Here is a tiny trained network, its code and every weight. The questions are about switching its units off for an input and a class, where a switched-off unit gives its printed mean instead of its output.

import numpy as np


def w(rows, s, z=0):
    codes = np.array(rows[::2]) - 128.0
    scale = np.full(codes.shape[1], s)
    scale[-1] = z or s
    return codes * scale


def f(y):
    return y / 2 * (1 + np.tanh(0.7978845608 * (y + 0.044715 * y**3)))


def log_softmax(a):
    a = a - a.max(-1, keepdims=True)
    return a - np.log(np.exp(a).sum(-1, keepdims=True))


def net(x, mask):
    res = np.array(x, float).reshape(1, 3) / 4 @ E
    y = f(res @ A[0][:, :-1].T + A[0][:, -1])
    res = res + np.where(mask, y, B[0][:, -1]) @ B[0][:, :-1]
    return log_softmax(res[-1] @ U[:, :-1].T + U[:, -1])


A, B = {}, {}
E = w([
[225,181,156,132,153,147,7,114],'x0',
[88,153,111,50,109,129,99,235],'x1',
[122,145,155,200,20,130,139,186],'x2',
],0.012)
A[0] = w([
[111,172,113,38,89,125,103,159,76],'N1',
[137,195,167,171,156,138,69,133,77],'N2',
[151,127,59,77,192,97,145,76,112],'N3',
[168,106,104,201,62,123,144,174,115],'N4',
[149,87,137,187,121,124,135,60,76],'N5',
[144,185,254,185,1,134,159,126,92],'N6',
[178,195,176,225,170,193,59,197,88],'N7',
[68,113,114,152,128,129,189,142,80],'N8',
[138,89,125,111,82,53,216,135,134],'N9',
[67,105,174,20,99,92,61,166,92],'N10',
[159,54,166,177,158,158,153,74,148],'N11',
[186,93,112,169,176,54,173,19,191],'N12',
[79,123,103,59,122,79,89,197,168],'N13',
[158,126,173,205,74,178,163,192,86],'N14',
[252,138,155,154,111,153,44,44,254],'N15',
[79,92,83,97,154,119,214,158,186],'N16',
[124,114,139,112,249,146,158,103,86],'N17',
[59,130,114,103,89,115,176,187,20],'N18',
[96,95,172,33,170,100,101,90,127],'N19',
[121,26,136,163,134,73,208,108,172],'N20',
[113,31,150,133,152,95,208,162,123],'N21',
[243,25,138,194,51,101,168,79,147],'N22',
],0.0086,0.0073)
B[0] = w([
[149,42,54,175,108,117,96,161,164],'N1',
[130,44,151,115,255,96,113,68,156],'N2',
[40,130,60,110,158,245,242,128,176],'N3',
[76,127,51,121,127,154,213,98,172],'N4',
[107,84,91,251,171,126,37,227,162],'N5',
[87,146,60,93,166,175,203,96,199],'N6',
[101,36,125,84,186,109,89,118,186],'N7',
[146,39,92,125,215,67,77,83,164],'N8',
[159,75,157,73,173,70,98,79,178],'N9',
[127,66,95,208,74,148,92,168,178],'N10',
[113,151,128,170,66,150,75,195,181],'N11',
[87,109,145,147,60,134,111,203,217],'N12',
[136,138,67,171,25,98,109,196,200],'N13',
[75,108,114,101,172,205,175,75,175],'N14',
[117,92,147,69,96,42,127,123,247],'N15',
[136,75,157,119,109,73,110,122,211],'N16',
[43,109,94,101,193,185,162,151,171],'N17',
[92,96,69,157,173,98,119,120,170],'N18',
[57,98,94,114,103,166,142,113,169],'N19',
[180,53,184,128,82,77,117,83,198],'N20',
[158,93,157,101,156,99,92,88,180],'N21',
[87,91,113,159,57,163,101,188,198],'N22',
],0.0081,0.015)
U = w([
[121,120,90,228,74,150,55,202,90],'0',
[152,85,140,87,193,92,44,46,86],'1',
[71,144,62,101,169,239,214,99,115],'2',
[139,159,160,47,11,104,135,146,244],'3',
[170,212,117,146,166,168,141,88,80],'4',
[209,226,179,133,123,201,143,101,76],'5',
],0.011)

Each question gives the input, the list of numbers given to net, and the class t.
The units are the neurons (one row each of A and B). Each row of codes is followed by its name. A weight is (code - 128) times the scale printed after its matrix; where a second scale follows, it is the last column's (A, B and U).
mask holds one flag per neuron, in row order. A switched-off neuron (its flag False) gives its mean, the last column of its row in B, instead of its output. The means were averaged over made-up inputs and are rounded, as every weight is.
A unit's drop is (log p(t) with every unit on - log p(t) with that unit switched off) / (log p(t) with every unit on - log p(t) with every unit switched off).
The circuit of an input: a set's keep is (log p(t) with only the set's units on - log p(t) with every unit switched off) / (log p(t) with every unit on - log p(t) with every unit switched off). Starting from the 12 units with the biggest drops (on a tie, the unit counted first), units are removed one at a time, each time the one whose removal leaves the highest keep (on an exact tie, the one counted first), for as long as the keep stays at least 0.8.
circuit, biggest first: the units of the circuit, biggest drop first
unit that matters most: the unit with the biggest drop
k most important neurons: the k neurons with the biggest drops, biggest first
drop when u is switched off: that unit's drop, to one decimal
input [0,-6,7], class 2: circuit, biggest first -> [N6]
input [-8,6,8], class 1: circuit, biggest first -> [N9; N8]
input [-8,-8,-5], class 0: 2 most important neurons -> [N12; N11]
input [0,2,3], class 3: 3 most important neurons -> [N3; N17; N5]
input [5,6,-5], class 0: 2 most important neurons -> [N10; N13]
input [-8,-7,-3], class 1: 2 most important neurons -> [N9; N21]
input [6,-6,-5], class 0: 3 most important neurons -> [N12; N11; N5]
input [7,-7,-1], class 0: 4 most important neurons -> [N12; N11; N22; N5]
input [8,7,0], class 1: 3 most important neurons -> [N2; N7; N12]
input [0,-1,3], class 3: 3 most important neurons -> [N3; N17; N18]
input [0,5,-5], class 0: 2 most important neurons -> [N13; N6]
input [2,-3,0], class 3: 2 most important neurons -> [N15; N10]
input [0,3,3], class 3: 3 most important neurons -> [N5; N3; N22]
input [0,1,1], class 3: unit that matters most -> N5
input [-2,-5,7], class 2: 2 most important neurons -> [N6; N14]
input [3,-5,-7], class 2: 2 most important neurons -> [N3; N17]
input [-5,2,6], class 2: 2 most important neurons -> [N6; N4]
input [-2,2,1], class 3: drop when N5 is switched off -> 0.4
input [-2,1,4], class 2: drop when N15 is switched off -> 0.2
input [-8,-6,3], class 1: circuit, biggest first -> [N9]
input [-2,0,0], class 3: drop when N8 is switched off -> 0.1
input [-6,-1,-6], class 1: drop when N21 is switched off -> 0.7
